Below are the code and all the weights of a small trained network. Each question names an input and a class and asks about switching units off, where a switched-off unit gives its printed mean instead of its output.

import numpy as np


def w(rows, s, z=0):
    codes = np.array(rows[::2]) - 128.0
    scale = np.full(codes.shape[1], s)
    scale[-1] = z or s
    return codes * scale


def f(y):
    return np.maximum(y, 0)


def log_softmax(a):
    a = a - a.max(-1, keepdims=True)
    return a - np.log(np.exp(a).sum(-1, keepdims=True))


def net(x, mask):
    res = np.array(x, float).reshape(1, 8) / 4 @ E
    y = f(res @ A[0][:, :-1].T + A[0][:, -1])
    res = res + np.where(mask, y, B[0][:, -1]) @ B[0][:, :-1]
    return log_softmax(res[-1] @ U[:, :-1].T + U[:, -1])


A, B = {}, {}
E = w([
[72,193,159,197,161,2,172,175,54],'x0',
[170,240,212,187,155,164,119,130,67],'x1',
[97,135,131,60,231,130,124,248,131],'x2',
[63,43,169,120,173,97,196,241,232],'x3',
[58,161,16,61,143,132,64,133,103],'x4',
[53,189,107,118,183,143,162,184,89],'x5',
[60,125,114,72,162,149,208,116,130],'x6',
[144,212,194,11,41,181,193,124,137],'x7',
],0.0076)
A[0] = w([
[194,184,150,238,121,126,105,101,44,144],'neuron 1',
[72,131,101,123,134,57,174,175,107,192],'neuron 2',
[188,78,103,158,110,127,113,103,199,143],'neuron 3',
[128,141,98,54,130,182,88,176,126,132],'neuron 4',
[47,136,117,150,150,38,156,142,85,149],'neuron 5',
[100,180,78,167,158,78,92,94,74,178],'neuron 6',
[201,166,197,127,47,141,145,69,153,169],'neuron 7',
[135,2,94,144,86,133,99,126,223,187],'neuron 8',
[178,141,129,92,115,206,129,120,146,251],'neuron 9',
[72,112,186,120,154,132,177,223,167,147],'neuron 10',
[114,123,140,123,161,126,227,210,150,134],'neuron 11',
[108,60,134,122,103,120,101,126,184,104],'neuron 12',
[169,21,122,145,108,129,121,127,183,95],'neuron 13',
[203,182,165,98,58,198,149,94,112,133],'neuron 14',
],0.0083,0.0029)
B[0] = w([
[173,188,188,197,168,102,56,142,57,246],'neuron 1',
[46,91,123,114,104,53,152,134,156,226],'neuron 2',
[209,64,140,157,124,154,129,85,93,191],'neuron 3',
[125,160,94,100,148,180,112,141,161,190],'neuron 4',
[67,106,107,130,110,39,131,150,128,231],'neuron 5',
[99,146,70,144,145,70,59,93,99,216],'neuron 6',
[173,125,171,162,58,160,194,84,80,226],'neuron 7',
[165,2,129,142,153,183,125,105,160,235],'neuron 8',
[185,137,132,75,91,178,112,116,121,197],'neuron 9',
[77,128,189,125,180,142,185,220,203,243],'neuron 10',
[74,166,168,143,181,111,171,192,205,227],'neuron 11',
[166,73,86,116,171,104,139,153,110,179],'neuron 12',
[165,43,147,185,172,166,117,92,124,199],'neuron 13',
[167,208,139,120,31,164,173,92,136,221],'neuron 14',
],0.0084,0.011)
U = w([
[162,182,176,147,15,156,198,55,83,65],'0',
[35,99,25,108,90,22,144,101,108,126],'1',
[98,176,8,2,142,216,87,125,133,250],'2',
[167,17,112,175,156,146,126,81,115,120],'3',
[49,152,204,132,183,100,211,200,189,93],'4',
[131,210,141,219,169,63,67,108,15,133],'5',
],0.0083,0.0017)

Each question gives the input, the list of numbers given to net, and the class t.
The units are the neurons (one row each of A and B). Each row of codes is followed by its name. A weight is (code - 128) times the scale printed after its matrix; where a second scale follows, it is the last column's (A, B and U).
mask holds one flag per neuron, in row order. A switched-off neuron (its flag False) gives its mean, the last column of its row in B, instead of its output. The means were averaged over made-up inputs and are rounded, as every weight is.
A unit's drop is (log p(t) with every unit on - log p(t) with that unit switched off) / (log p(t) with every unit on - log p(t) with every unit switched off).
The circuit of an input: a set's keep is (log p(t) with only the set's units on - log p(t) with every unit switched off) / (log p(t) with every unit on - log p(t) with every unit switched off). Starting from the 12 units with the biggest drops (on a tie, the unit counted first), units are removed one at a time, each time the one whose removal leaves the highest keep (on an exact tie, the one counted first), for as long as the keep stays at least 0.8.
circuit, biggest first: the units of the circuit, biggest drop first
top k neurons: the k neurons with the biggest drops, biggest first
drop of u: that unit's drop, to one decimal
input [3,6,0,4,-7,0,-5,7], class 0: circuit, biggest first => neuron 7
input [-2,4,3,-1,0,-3,5,-8], class 5: circuit, biggest first => neuron 8; neuron 10
input [-7,4,6,-8,3,2,1,8], class 0: top 2 neurons => neuron 14; neuron 7
input [-2,-5,0,-7,-1,5,-3,-2], class 5: circuit, biggest first => neuron 8; neuron 6
input [-3,5,-8,-8,-2,1,8,-6], class 5: top 2 neurons => neuron 1; neuron 6
input [-4,6,-2,1,-7,4,0,-7], class 5: top 2 neurons => neuron 1; neuron 8
input [-6,-3,6,-8,2,-3,-3,6], class 0: top 2 neurons => neuron 14; neuron 7
input [-6,-6,-1,4,8,3,-5,1], class 3: top 2 neurons => neuron 8; neuron 13
input [-3,4,-4,-3,7,3,8,-4], class 2: top 4 neurons => neuron 1; neuron 2; neuron 7; neuron 5
input [6,3,-1,3,-2,-6,1,-3], class 5: top 4 neurons => neuron 1; neuron 10; neuron 8; neuron 11
input [2,-6,-2,0,-1,3,2,-5], class 1: drop of neuron 1 => 0.1
input [6,3,7,-5,5,2,4,-5], class 1: drop of neuron 5 => 0.4
input [5,5,-6,7,5,-7,8,-7], class 1: drop of neuron 5 => 0.1
input [-7,-1,-6,-4,-4,4,2,-2], class 0: circuit, biggest first => neuron 14
